[[139 117 132 137]
 [120 114 146 102]]
->
[139 114]

[[123 133 130 121 138]
 [134 120 132 138 118]
 [123 134 109 121 130]
 [135 128 129 125 130]
 [115 133 134 130 154]]
->
[123 120 109 125 154]

[[120 133]
 [103 118]
 [114 120]
 [121 133]
 [102 128]]
->
[120 118]

[[157 152 148 139 126]
 [139 126 129 140 134]]
->
[157 126]

[[133 127]
 [100 145]]
->
[133 145]

[[128 103 112]
 [130 125 124]]
->
[128 125]
---
[[127 130 126 125 144 126 125]
 [125 130 126 125 144 126 126]
 [127 133 126 124 125 126 125]
 [126 129 126 127 118 127 127]
 [128 128 127 129 131 127 127]
 [127 132 126 124 140 125 125]
 [127 127 127 130 108 128 129]
 [125 128 126 127 142 126 127]
 [123 129 126 125 155 125 126]]
->
[[127 125 127 126 128 127 127 125 123]
 [130 130 133 129 128 132 127 128 129]
 [126 126 126 126 127 126 127 126 126]
 [125 125 124 127 129 124 130 127 125]
 [144 144 125 118 131 140 108 142 155]
 [126 126 126 127 127 125 128 126 125]
 [125 126 125 127 127 125 129 127 126]]

[[122 108 127]
 [105 134 128]]
->
[[122 105]
 [108 134]
 [127 128]]

[[110 141 129 126 137 131 126 104 154]
 [145 113 142 131 122 126 104 127 151]
 [135 128 125 118 109 115 112 115 128]
 [153 133 135 136 135 122 132 110 116]
 [121 126 133 106 113 133 115 116 126]
 [113 138 111 123 114 115 116 106 134]
 [135 118 126 148 136 117 116 123 128]
 [128 123 110 112 133 128 129 119 133]
 [137 128 136 134 130 109 122 115 136]]
->
[[110 145 135 153 121 113 135 128 137]
 [141 113 128 133 126 138 118 123 128]
 [129 142 125 135 133 111 126 110 136]
 [126 131 118 136 106 123 148 112 134]
 [137 122 109 135 113 114 136 133 130]
 [131 126 115 122 133 115 117 128 109]
 [126 104 112 132 115 116 116 129 122]
 [104 127 115 110 116 106 123 119 115]
 [154 151 128 116 126 134 128 133 136]]

[[157  98 151 113 108]
 [104 152 115 119 119]
 [129 106 131 121 135]]
->
[[157 104 129]
 [ 98 152 106]
 [151 115 131]
 [113 119 121]
 [108 119 135]]

[[143 148 110 128 141 134 120 136 115 121 122 126 132 141 128 133]
 [120 118 138 128 121 125 133 123 135 133 132 129 126 121 128 125]
 [134 135 120 128 132 129 125 131 123 126 126 127 130 133 128 129]
 [119 116 139 128 121 124 133 123 136 133 132 129 126 120 128 125]
 [144 149 108 128 141 134 119 137 113 120 121 126 132 142 128 133]]
->
[[143 120 134 119 144]
 [148 118 135 116 149]
 [110 138 120 139 108]
 [128 128 128 128 128]
 [141 121 132 121 141]
 [134 125 129 124 134]
 [120 133 125 133 119]
 [136 123 131 123 137]
 [115 135 123 136 113]
 [121 133 126 133 120]
 [122 132 126 132 121]
 [126 129 127 129 126]
 [132 126 130 126 132]
 [141 121 133 120 142]
 [128 128 128 128 128]
 [133 125 129 125 133]]

[[112 119 106 127 117 132 134 127 138 130 128 133 130 129 115]
 [133 142 148 131 129 128 124 131 113 129 131 128 128 129 140]
 [139 130 119 129 139 127 131 128 127 127 126 128 127 130 110]
 [109 130 145 128 109 124 125 129 121 126 129 125 129 126 143]
 [114 123 133 127 121 128 121 128 123 127 130 128 127 126 143]]
->
[[112 133 139 109 114]
 [119 142 130 130 123]
 [106 148 119 145 133]
 [127 131 129 128 127]
 [117 129 139 109 121]
 [132 128 127 124 128]
 [134 124 131 125 121]
 [127 131 128 129 128]
 [138 113 127 121 123]
 [130 129 127 126 127]
 [128 131 126 129 130]
 [133 128 128 125 128]
 [130 128 127 129 127]
 [129 129 130 126 126]
 [115 140 110 143 143]]

[[147 129 124 129 135 119 134 133 133 119 114 133 127 132]
 [150 126 120 134 145 121 144 132 141 118 101 129 133 133]
 [150 121 122 139 144 116 138 131 140 115 106 130 130 137]
 [114 123 127 133 133 140 132 123 133 136 127 120 135 127]]
->
[[147 150 150 114]
 [129 126 121 123]
 [124 120 122 127]
 [129 134 139 133]
 [135 145 144 133]
 [119 121 116 140]
 [134 144 138 132]
 [133 132 131 123]
 [133 141 140 133]
 [119 118 115 136]
 [114 101 106 127]
 [133 129 130 120]
 [127 133 130 135]
 [132 133 137 127]]

[[139 133 137 113 138 150 143]
 [114 142 138 104 121 127 115]
 [151 136 124 119 141 144 140]
 [118 134 110 131 112 138 150]
 [120 133 105 124 134 104 122]
 [101 125 142 143 134 128 136]
 [111 112 133 153 125 120 131]
 [153 135 121 121 141 143 140]
 [133 104 134 121 150 117 128]
 [109 113 135 152 126 121 132]
 [139 100 128 123 143 119 131]
 [120 133 104 124 133 104 122]]
->
[[139 114 151 118 120 101 111 153 133 109 139 120]
 [133 142 136 134 133 125 112 135 104 113 100 133]
 [137 138 124 110 105 142 133 121 134 135 128 104]
 [113 104 119 131 124 143 153 121 121 152 123 124]
 [138 121 141 112 134 134 125 141 150 126 143 133]
 [150 127 144 138 104 128 120 143 117 121 119 104]
 [143 115 140 150 122 136 131 140 128 132 131 122]]

[[107 115 106 105 104 104 104]
 [115 115 115 114 114 112 111]
 [112 115 111 110 109 108 107]
 [115 115 114 113 112 111 110]
 [109 115 108 107 106 105 105]
 [108 115 107 106 105 104 104]
 [110 115 109 108 107 106 105]
 [114 115 113 112 111 110 109]
 [111 115 110 109 108 107 106]
 [113 115 112 111 110 109 108]]
->
[[107 115 112 115 109 108 110 114 111 113]
 [115 115 115 115 115 115 115 115 115 115]
 [106 115 111 114 108 107 109 113 110 112]
 [105 114 110 113 107 106 108 112 109 111]
 [104 114 109 112 106 105 107 111 108 110]
 [104 112 108 111 105 104 106 110 107 109]
 [104 111 107 110 105 104 105 109 106 108]]
---
[[137 137 136]
 [145 133 136]
 [137 131 154]
 [131 145 134]]
->
[[137 136]
 [133 136]]

[[149 149 140 136]
 [142 151 134 125]]
->
[[149 140]
 [151 134]]

[[151 136 131 145]
 [158 130 124 142]
 [146 137 128 131]
 [105 122 150 118]]
->
[[136 131]
 [130 124]]

[[126 128 126 129]
 [130 116 122 126]
 [154 134 127 124]
 [137 116 140 142]
 [126 123 130 132]]
->
[[128 126]
 [116 122]]

[[152 131 132 122 135]
 [124 116 125 124 135]
 [126 126 139 124 114]]
->
[[131 132]
 [116 125]]

[[142 139 106]
 [146 139 105]
 [148 140 102]
 [140 136 111]]
->
[[139 106]
 [139 105]]

[[141 110 157 107]
 [136 120 136 124]]
->
[[110 157]
 [120 136]]

[[144 138 131]
 [119 119 136]
 [136 141 128]
 [153 142 128]
 [135 132 136]]
->
[[138 131]
 [119 136]]

[[105 105 119 128]
 [131 114 122 124]
 [113 103 117 124]]
->
[[105 119]
 [114 122]]
